Here is a tiny trained network, its code and every weight. The questions are about switching its units off for an input and a target symbol, where a switched-off unit gives its printed mean instead of its output.

import numpy as np


def w(rows, s, z=0):
    codes = np.array(rows[::2]) - 128.0
    scale = np.full(codes.shape[1], s)
    scale[-1] = z or s
    return codes * scale


def f(y):
    return y / 2 * (1 + np.tanh(0.7978845608 * (y + 0.044715 * y**3)))


def softmax(a):
    e = np.exp(a - a.max(-1, keepdims=True))
    return e / e.sum(-1, keepdims=True)


def log_softmax(a):
    a = a - a.max(-1, keepdims=True)
    return a - np.log(np.exp(a).sum(-1, keepdims=True))


def net(x, mask):
    ids = ['ΘΞΠΣΩβδεζψ'.index(c) for c in x.split()]
    T = len(ids)
    res = E[ids] + P[:T]
    r = res
    for j in range(3):
        rows = slice(2 * j, 2 * j + 2)
        q, k, v = (r @ M[0][rows].T for M in (Q, K, V))
        z = softmax(np.where(np.tri(T) > 0, q @ k.T / 2**0.5, -1e9)) @ v
        o = O[0][rows]
        res = res + np.where(mask[j], z, o[:, -1]) @ o[:, :-1]
    y = f(res @ A[0][:, :-1].T + A[0][:, -1])
    res = res + np.where(mask[3:27], y, B[0][:, -1]) @ B[0][:, :-1]
    return log_softmax(res[-1] @ U[:, :-1].T + U[:, -1])


Q, K, V, O, A, B = {}, {}, {}, {}, {}, {}
E = w([
[122,45,133],'Θ',
[58,202,112],'Ξ',
[102,63,101],'Π',
[193,236,144],'Σ',
[56,90,140],'Ω',
[11,6,37],'β',
[66,204,90],'δ',
[83,83,108],'ε',
[32,97,110],'ζ',
[178,236,138],'ψ',
],0.021)
P = w([
[10,63,242],'0',
[121,88,109],'1',
[120,101,113],'2',
[122,103,107],'3',
[124,104,102],'4',
[127,105,97],'5',
[125,106,101],'6',
[125,108,103],'7',
[125,111,102],'8',
[125,113,102],'9',
[122,116,108],'10',
[119,118,110],'11',
],0.013)
Q[0] = w([
[193,170,111],'h1',
[89,213,69],'h1',
[159,206,96],'h2',
[249,227,187],'h2',
[122,117,83],'h3',
[225,99,151],'h3',
],0.014)
K[0] = w([
[203,177,2],'h1',
[115,215,108],'h1',
[214,188,67],'h2',
[226,168,59],'h2',
[78,93,116],'h3',
[103,143,217],'h3',
],0.011)
V[0] = w([
[124,126,73],'h1',
[224,162,132],'h1',
[146,81,251],'h2',
[75,176,147],'h2',
[146,115,103],'h3',
[161,167,99],'h3',
],0.018)
O[0] = w([
[143,179,221,107],'h1',
[22,146,95,2],'h1',
[131,176,9,203],'h2',
[196,172,197,171],'h2',
[112,89,171,127],'h3',
[94,107,190,60],'h3',
],0.011,0.022)
A[0] = w([
[159,83,113,113],'n1',
[177,216,84,134],'n2',
[174,184,180,127],'n3',
[131,159,108,209],'n4',
[111,119,135,193],'n5',
[67,100,196,73],'n6',
[105,185,158,193],'n7',
[115,128,122,242],'n8',
[99,63,110,82],'n9',
[137,35,136,249],'n10',
[152,135,105,147],'n11',
[137,159,213,158],'n12',
[93,167,152,129],'n13',
[125,9,129,111],'n14',
[145,190,44,98],'n15',
[89,187,58,104],'n16',
[140,86,130,154],'n17',
[62,114,37,76],'n18',
[106,101,220,127],'n19',
[104,73,173,122],'n20',
[110,197,143,210],'n21',
[177,178,160,171],'n22',
[119,176,190,155],'n23',
[202,121,173,117],'n24',
],0.016,0.011)
B[0] = w([
[128,180,157,194],'n1',
[127,138,99,253],'n2',
[199,88,152,178],'n3',
[45,111,116,175],'n4',
[228,106,163,132],'n5',
[127,110,189,134],'n6',
[209,109,83,150],'n7',
[55,22,87,145],'n8',
[80,246,224,132],'n9',
[47,98,131,174],'n10',
[93,112,169,191],'n11',
[55,84,121,160],'n12',
[144,167,221,141],'n13',
[189,113,47,147],'n14',
[115,149,163,243],'n15',
[148,115,156,181],'n16',
[118,93,157,155],'n17',
[188,113,147,177],'n18',
[70,144,139,143],'n19',
[254,204,68,133],'n20',
[209,105,85,153],'n21',
[74,116,157,188],'n22',
[114,167,64,151],'n23',
[104,162,98,203],'n24',
],0.009,0.04)
U = w([
[208,81,10,141],'Θ',
[80,10,70,213],'Ξ',
[100,100,163,217],'Π',
[177,191,202,90],'Σ',
[32,162,103,147],'Ω',
[53,59,84,97],'β',
[183,46,184,1],'δ',
[76,226,98,43],'ε',
[19,111,176,171],'ζ',
[1,135,51,115],'ψ',
],0.0085,0.0065)

Each question gives the input, a string of symbols that net reads in full, and the target symbol t.
The units are the heads (2 rows each of Q, K, V and O) and the neurons (one row each of A and B). Each row of codes is followed by its name. A weight is (code - 128) times the scale printed after its matrix; where a second scale follows, it is the last column's (O, A, B and U).
mask holds one flag per unit, heads first, then neurons. A switched-off unit (its flag False) gives its mean, the last column of its rows in O or B, instead of its output. The means were averaged over made-up inputs and are rounded, as every weight is.
A unit's drop is (log p(t) with every unit on - log p(t) with that unit switched off) / (log p(t) with every unit on - log p(t) with every unit switched off).
The circuit of an input: a set's keep is (log p(t) with only the set's units on - log p(t) with every unit switched off) / (log p(t) with every unit on - log p(t) with every unit switched off). Starting from the 12 units with the biggest drops (on a tie, the unit counted first), units are removed one at a time, each time the one whose removal leaves the highest keep (on an exact tie, the one counted first), for as long as the keep stays at least 0.8.
circuit, biggest first: the units of the circuit, biggest drop first
unit that matters most: the unit with the biggest drop
k most important neurons: the k neurons with the biggest drops, biggest first
heads that matter: for each layer, one digit per head in row order, 1 if its drop is at least 0.15 and else 0, layers parted by /
input Θ Π Ω, target Θ: circuit, biggest first => [h2]
input ψ β Ω δ β Θ, target Ξ: 2 most important neurons => [n10; n14]
input Π Σ Θ Θ ε δ Ξ ζ β β ε, target ψ: circuit, biggest first => [h2; n3]
input β ψ Ξ ε, target δ: 3 most important neurons => [n3; n22; n15]
input δ Σ ψ Ω ζ β Θ, target ζ: 3 most important neurons => [n12; n22; n24]
input Π Θ Θ ψ ζ Π, target ψ: heads that matter => 110
input Θ δ Σ Θ Θ ε ψ Θ δ, target Ξ: heads that matter => 011
input Ω ζ ζ Θ β Θ, target ε: heads that matter => 010
input Π Θ Θ ζ ζ ζ δ Θ ζ ψ Θ Ω, target ψ: circuit, biggest first => [h2; n3]
input β ζ Θ ψ δ Θ Θ Θ δ ε, target δ: 2 most important neurons => [n3; n4]
input ψ Θ ε Θ Π Ξ Θ Θ Θ, target Ξ: 2 most important neurons => [n14; n10]
input δ Θ Σ Θ ε ψ Ω, target ζ: heads that matter => 010
input Θ Θ ψ Σ Ω ε Θ δ δ Θ β, target Θ: 4 most important neurons => [n18; n14; n22; n12]
input Θ ζ Σ Θ ψ ζ, target Θ: unit that matters most => h2
input ζ Π Θ Θ δ Θ Σ Π Θ Θ Ω, target Σ: 3 most important neurons => [n3; n24; n8]
input β β Θ Π ψ δ Π ζ Θ δ Θ, target δ: heads that matter => 100
input ψ Θ β Θ ψ Ξ δ Ξ, target Ξ: heads that matter => 010
input β Θ Θ, target δ: heads that matter => 110
input δ Π δ β ζ Θ ζ, target ζ: circuit, biggest first => [h2; n22; n12]
input Π Θ Θ Θ Θ Θ Θ β ψ Θ β Θ, target ψ: 2 most important neurons => [n3; n18]
input Ω β Θ δ, target Θ: 3 most important neurons => [n21; n10; n1]
input Ξ ψ Θ ψ ψ Θ Θ Θ β, target Θ: 2 most important neurons => [n14; n15]
input ψ Θ δ ζ Π Σ ζ Θ Θ Ξ, target Θ: unit that matters most => h1
input δ ζ ζ ε Π β Ω, target ζ: 3 most important neurons => [n12; n22; n24]
input ε Π δ, target Θ: 3 most important neurons => [n21; n10; n7]
